Below are the code and all the weights of a small trained network. Each question names an input and a class and asks about switching units off, where a switched-off unit gives its printed mean instead of its output.

import numpy as np


def w(rows, s, z=0):
    codes = np.array(rows[::2]) - 128.0
    scale = np.full(codes.shape[1], s)
    scale[-1] = z or s
    return codes * scale


def norm(h):
    return h / np.sqrt((h * h).mean(-1, keepdims=True) + 1e-5)


def f(y):
    return y / 2 * (1 + np.tanh(0.7978845608 * (y + 0.044715 * y**3)))


def log_softmax(a):
    a = a - a.max(-1, keepdims=True)
    return a - np.log(np.exp(a).sum(-1, keepdims=True))


def net(x, mask):
    res = np.array(x, float).reshape(1, 2) / 4 @ E
    u = 0
    for l in range(4):
        y = f(norm(res) @ A[l][:, :-1].T + A[l][:, -1])
        res = res + np.where(mask[u : u + 5], y, B[l][:, -1]) @ B[l][:, :-1]
        u += 5
    return log_softmax(norm(res)[-1] @ U[:, :-1].T + U[:, -1])


A, B = {}, {}
E = w([
[114,35,154,62,171,194,72],'x0',
[147,130,251,174,97,72,74],'x1',
],0.0026)
A[0] = w([
[115,120,133,104,111,138,75,8],'0.n0',
[89,131,21,77,184,144,197,236],'0.n1',
[160,6,165,94,185,209,96,96],'0.n2',
[150,175,174,154,34,71,66,134],'0.n3',
[174,204,89,147,118,46,146,135],'0.n4',
],0.0026,0.0017)
B[0] = w([
[144,181,68,132,97,124,104,89],'0.n0',
[149,69,229,175,139,130,120,254],'0.n1',
[101,122,100,4,4,132,123,216],'0.n2',
[159,99,144,142,202,195,173,222],'0.n3',
[40,70,168,26,79,217,22,194],'0.n4',
],0.0027,0.0018)
A[1] = w([
[104,135,28,97,202,166,138,47],'1.n0',
[124,128,105,125,140,128,126,111],'1.n1',
[124,137,56,108,149,169,147,7],'1.n2',
[111,183,135,157,145,157,149,148],'1.n3',
[136,254,73,180,53,32,161,79],'1.n4',
],0.0039,0.0018)
B[1] = w([
[162,175,119,177,114,4,105,158],'1.n0',
[161,144,140,110,112,121,110,108],'1.n1',
[157,130,176,165,128,75,106,113],'1.n2',
[130,64,146,124,152,159,120,160],'1.n3',
[75,31,82,10,93,171,13,250],'1.n4',
],0.0044,0.0017)
A[2] = w([
[92,120,115,84,169,89,90,70],'2.n0',
[164,151,157,92,233,242,143,57],'2.n1',
[142,144,15,148,154,44,174,139],'2.n2',
[127,144,119,104,141,151,113,81],'2.n3',
[153,193,54,73,3,132,244,254],'2.n4',
],0.0026,0.00089)
B[2] = w([
[68,112,167,105,83,153,59,178],'2.n0',
[107,53,78,107,93,159,186,199],'2.n1',
[191,136,208,178,239,121,53,112],'2.n2',
[138,119,165,86,98,108,152,92],'2.n3',
[118,49,210,254,239,161,159,253],'2.n4',
],0.0021,0.00028)
A[3] = w([
[186,177,209,157,156,86,82,121],'3.n0',
[68,156,90,160,92,82,102,77],'3.n1',
[164,153,15,128,251,58,146,80],'3.n2',
[165,150,231,120,114,96,54,249],'3.n3',
[91,86,185,89,152,185,217,239],'3.n4',
],0.0035,0.0012)
B[3] = w([
[146,77,40,132,197,68,156,166],'3.n0',
[180,96,171,35,146,211,142,104],'3.n1',
[108,101,101,178,167,76,135,142],'3.n2',
[128,98,3,145,201,114,174,250],'3.n3',
[122,185,112,194,136,118,97,254],'3.n4',
],0.0041,0.0025)
U = w([
[59,58,94,7,62,180,35,207],'0',
[149,56,44,192,255,26,156,212],'1',
[90,210,182,238,81,173,118,198],'2',
[156,156,146,74,109,92,181,21],'3',
[199,162,160,91,104,91,161,11],'4',
[176,182,153,56,102,76,193,3],'5',
[180,176,188,66,117,71,182,5],'6',
[174,148,192,72,118,91,185,26],'7',
],0.0081,0.0038)

Each question gives the input, the list of numbers given to net, and the class t.
The units are the neurons (one row each of A and B). Each row of codes is followed by its name. A weight is (code - 128) times the scale printed after its matrix; where a second scale follows, it is the last column's (A, B and U).
mask holds one flag per neuron, layer by layer. A switched-off neuron (its flag False) gives its mean, the last column of its row in B, instead of its output. The means were averaged over made-up inputs and are rounded, as every weight is.
A unit's drop is (log p(t) with every unit on - log p(t) with that unit switched off) / (log p(t) with every unit on - log p(t) with every unit switched off).
The circuit of an input: a set's keep is (log p(t) with only the set's units on - log p(t) with every unit switched off) / (log p(t) with every unit on - log p(t) with every unit switched off). Starting from the 12 units with the biggest drops (on a tie, the unit counted first), units are removed one at a time, each time the one whose removal leaves the highest keep (on an exact tie, the one counted first), for as long as the keep stays at least 0.8.
circuit, biggest first: the units of the circuit, biggest drop first
most important unit: the unit with the biggest drop
top k neurons: the k neurons with the biggest drops, biggest first
top k neurons in layer l: the k neurons of layer l with the biggest drops, biggest first
drop of u: that unit's drop, to one decimal
input [2,-2], class 2: top 3 neurons	(0.n1, 1.n4, 0.n4)
input [-3,-3], class 2: top 4 neurons	(0.n1, 0.n4, 1.n4, 0.n3)
input [2,0], class 2: top 2 neurons	(1.n4, 2.n4)
input [4,5], class 1: circuit, biggest first	(1.n4, 3.n3)
input [3,2], class 2: top 3 neurons in layer 1	(1.n4, 1.n0, 1.n3)
input [3,6], class 1: top neuron	(1.n4)
input [-3,4], class 1: top 4 neurons	(0.n3, 0.n2, 3.n3, 0.n4)
input [3,-7], class 1: circuit, biggest first	(1.n0, 1.n4)
input [-5,5], class 0: top 2 neurons	(1.n4, 0.n1)
input [3,-5], class 1: circuit, biggest first	(1.n4, 1.n0)
input [-5,-5], class 0: top 2 neurons	(1.n4, 0.n3)
input [2,2], class 2: top 2 neurons	(1.n4, 1.n0)
input [3,1], class 2: top 4 neurons	(1.n4, 0.n4, 2.n4, 3.n4)
input [-7,-6], class 0: most important unit	1.n4
input [-2,3], class 2: top 2 neurons in layer 1	(1.n0, 1.n2)
input [4,6], class 1: top 3 neurons	(1.n4, 3.n3, 0.n4)
input [-2,-2], class 2: top 2 neurons	(0.n1, 1.n4)
input [0,-2], class 2: top 2 neurons	(0.n1, 1.n4)
input [1,-1], class 2: top 3 neurons	(1.n4, 0.n1, 1.n0)
input [-8,-8], class 0: top 2 neurons in layer 3	(3.n3, 3.n0)
input [-1,3], class 2: top 2 neurons in layer 2	(2.n1, 2.n2)
input [-3,1], class 2: most important unit	0.n4
input [4,-5], class 1: top 2 neurons in layer 1	(1.n4, 1.n0)
input [-6,0], class 0: drop of 1.n4	0.7
input [-6,-5], class 0: drop of 1.n4	2.3
input [-5,-2], class 0: drop of 1.n4	0.5
